Below is a small trained network, with its code and all its weights. Each question gives an input and a class and asks what happens when units are switched off, that is, made to give their printed mean instead of their output.

import numpy as np


def w(rows, s, z=0):
    codes = np.array(rows[::2]) - 128.0
    scale = np.full(codes.shape[1], s)
    scale[-1] = z or s
    return codes * scale


def f(y):
    return y / 2 * (1 + np.tanh(0.7978845608 * (y + 0.044715 * y**3)))


def log_softmax(a):
    a = a - a.max(-1, keepdims=True)
    return a - np.log(np.exp(a).sum(-1, keepdims=True))


def net(x, mask):
    res = np.array(x, float).reshape(1, 2) / 4 @ E
    y = f(res @ A[0][:, :-1].T + A[0][:, -1])
    res = res + np.where(mask, y, B[0][:, -1]) @ B[0][:, :-1]
    return log_softmax(res[-1] @ U[:, :-1].T + U[:, -1])


A, B = {}, {}
E = w([
[101,105,156,182,89,112,190],'x0',
[215,164,111,144,116,244,164],'x1',
],0.011)
A[0] = w([
[84,62,99,108,171,9,154,16],'N1',
[78,108,115,95,80,57,86,8],'N2',
[229,153,96,30,178,93,153,68],'N3',
[48,80,82,149,111,71,139,9],'N4',
[92,169,37,89,210,120,70,1],'N5',
[166,160,131,167,140,157,172,39],'N6',
[45,99,171,160,125,147,214,164],'N7',
[100,2,143,158,36,107,255,179],'N8',
],0.0074,0.0026)
B[0] = w([
[100,194,121,164,26,218,111,224],'N1',
[251,211,80,148,52,161,250,184],'N2',
[205,165,191,140,127,92,134,182],'N3',
[242,109,114,157,34,254,196,186],'N4',
[157,59,149,41,166,154,219,176],'N5',
[69,168,103,119,96,150,238,163],'N6',
[152,76,116,100,176,82,117,197],'N7',
[165,83,189,73,162,66,81,253],'N8',
],0.0078,0.0057)
U = w([
[166,201,62,148,47,254,229,5],'0',
[236,56,173,17,179,81,107,206],'1',
[9,111,29,206,220,43,43,202],'2',
],0.006,0.0028)

Each question gives the input, the list of numbers given to net, and the class t.
The units are the neurons (one row each of A and B). Each row of codes is followed by its name. A weight is (code - 128) times the scale printed after its matrix; where a second scale follows, it is the last column's (A, B and U).
mask holds one flag per neuron, in row order. A switched-off neuron (its flag False) gives its mean, the last column of its row in B, instead of its output. The means were averaged over made-up inputs and are rounded, as every weight is.
A unit's drop is (log p(t) with every unit on - log p(t) with that unit switched off) / (log p(t) with every unit on - log p(t) with every unit switched off).
The circuit of an input: a set's keep is (log p(t) with only the set's units on - log p(t) with every unit switched off) / (log p(t) with every unit on - log p(t) with every unit switched off). Starting from all 8 units, units are removed one at a time, each time the one whose removal leaves the highest keep (on an exact tie, the one counted first), for as long as the keep stays at least 0.8.
circuit, biggest first: the units of the circuit, biggest drop first
k most important neurons: the k neurons with the biggest drops, biggest first
drop when u is switched off: that unit's drop, to one decimal
input [3,-6], class 0: circuit, biggest first => [N1; N4]
input [5,3], class 1: circuit, biggest first => [N8; N1]
input [2,-5], class 0: most important neuron => [N1]
input [0,-5], class 0: circuit, biggest first => [N1; N2]
input [6,-8], class 0: 3 most important neurons => [N1; N4; N2]
input [-3,2], class 2: 2 most important neurons => [N4; N2]
input [3,3], class 2: 2 most important neurons => [N4; N2]
input [-2,1], class 2: 3 most important neurons => [N4; N2; N8]
input [1,1], class 2: 3 most important neurons => [N4; N2; N5]
input [-3,-1], class 2: drop when N8 is switched off => 0.4
input [3,0], class 2: drop when N4 is switched off => 0.2
input [-6,-8], class 0: drop when N8 is switched off => 0.0
